Below is a small trained network, with its code and all its weights. Each question gives an input and a class and asks what happens when units are switched off, that is, made to give their printed mean instead of their output.

import numpy as np


def w(rows, s, z=0):
    codes = np.array(rows[::2]) - 128.0
    scale = np.full(codes.shape[1], s)
    scale[-1] = z or s
    return codes * scale


def f(y):
    return np.maximum(y, 0)


def log_softmax(a):
    a = a - a.max(-1, keepdims=True)
    return a - np.log(np.exp(a).sum(-1, keepdims=True))


def net(x, mask):
    res = np.array(x, float).reshape(1, 4) / 4 @ E
    y = f(res @ A[0][:, :-1].T + A[0][:, -1])
    res = res + np.where(mask, y, B[0][:, -1]) @ B[0][:, :-1]
    return log_softmax(res[-1] @ U[:, :-1].T + U[:, -1])


A, B = {}, {}
E = w([
[5,52,118,139,145,207,86,169,216,175,193,206],'x0',
[70,59,183,90,100,107,117,132,81,169,62,144],'x1',
[217,117,129,243,190,214,62,168,48,215,109,162],'x2',
[186,36,7,81,29,178,51,119,115,77,90,78],'x3',
],0.011)
A[0] = w([
[109,74,166,39,198,11,166,61,249,24,130,93,4],'n1',
[158,122,14,105,50,192,24,107,85,107,75,81,220],'n2',
[178,117,119,166,190,189,123,135,28,168,139,166,10],'n3',
[209,195,200,93,112,81,132,111,59,114,100,19,103],'n4',
[213,102,165,195,195,191,102,118,96,173,84,182,5],'n5',
[193,186,102,118,164,79,162,142,30,100,36,126,109],'n6',
[132,206,177,170,211,32,210,153,153,255,131,146,186],'n7',
[88,63,135,125,153,187,92,181,245,185,172,185,94],'n8',
[118,186,207,114,168,58,136,134,98,174,187,170,221],'n9',
],0.008,0.0016)
B[0] = w([
[89,164,149,109,1,156,90,151,33,84,194,47,228],'n1',
[149,55,68,116,121,42,100,73,94,153,150,201,254],'n2',
[58,241,131,96,102,127,159,158,60,77,242,126,214],'n3',
[177,110,169,171,77,207,120,147,252,116,134,137,221],'n4',
[79,204,165,102,163,124,104,172,52,136,196,76,227],'n5',
[133,76,175,165,127,194,170,154,197,122,75,113,213],'n6',
[207,105,79,85,216,28,73,83,116,140,81,208,250],'n7',
[172,70,159,179,184,200,154,170,208,94,130,165,235],'n8',
[206,97,109,119,121,153,131,56,112,113,185,173,213],'n9',
],0.0095,0.017)
U = w([
[200,65,34,94,135,1,93,45,116,149,129,192,248],'0',
[144,81,182,246,123,242,157,170,226,129,115,154,121],'1',
[74,204,149,96,94,109,105,159,55,121,201,65,8],'2',
],0.0096,0.0017)

Each question gives the input, the list of numbers given to net, and the class t.
The units are the neurons (one row each of A and B). Each row of codes is followed by its name. A weight is (code - 128) times the scale printed after its matrix; where a second scale follows, it is the last column's (A, B and U).
mask holds one flag per neuron, in row order. A switched-off neuron (its flag False) gives its mean, the last column of its row in B, instead of its output. The means were averaged over made-up inputs and are rounded, as every weight is.
A unit's drop is (log p(t) with every unit on - log p(t) with that unit switched off) / (log p(t) with every unit on - log p(t) with every unit switched off).
The circuit of an input: a set's keep is (log p(t) with only the set's units on - log p(t) with every unit switched off) / (log p(t) with every unit on - log p(t) with every unit switched off). Starting from all 9 units, units are removed one at a time, each time the one whose removal leaves the highest keep (on an exact tie, the one counted first), for as long as the keep stays at least 0.8.
circuit, biggest first: the units of the circuit, biggest drop first
unit that matters most: the unit with the biggest drop
top k neurons: the k neurons with the biggest drops, biggest first
drop of u: that unit's drop, to one decimal
input [-8,1,7,-7], class 1: circuit, biggest first => n6
input [4,4,-4,-5], class 0: top 2 neurons => n7, n4
input [-2,-4,-4,0], class 2: top 2 neurons => n8, n1
input [-7,8,6,-1], class 1: top 2 neurons => n6, n4
input [4,8,-5,-2], class 2: top 3 neurons => n1, n4, n6
input [-2,0,7,-7], class 0: top 3 neurons => n7, n1, n9
input [-8,2,-6,1], class 1: top 2 neurons => n4, n6
input [-7,-7,1,-8], class 0: top 2 neurons => n7, n8
input [7,0,8,-5], class 2: top 3 neurons => n5, n3, n4
input [6,6,6,6], class 0: top 3 neurons => n2, n4, n1
input [6,-8,7,-7], class 0: top 3 neurons => n7, n1, n9
input [-8,3,6,-6], class 1: top 3 neurons => n6, n4, n2
input [-7,-6,-3,-5], class 1: top 2 neurons => n4, n6
input [-2,7,0,0], class 1: unit that matters most => n7
input [5,3,2,-8], class 0: drop of n7 => 1.6
input [-6,-3,4,4], class 1: drop of n4 => 0.6
input [0,-7,1,-5], class 0: drop of n8 => 0.0
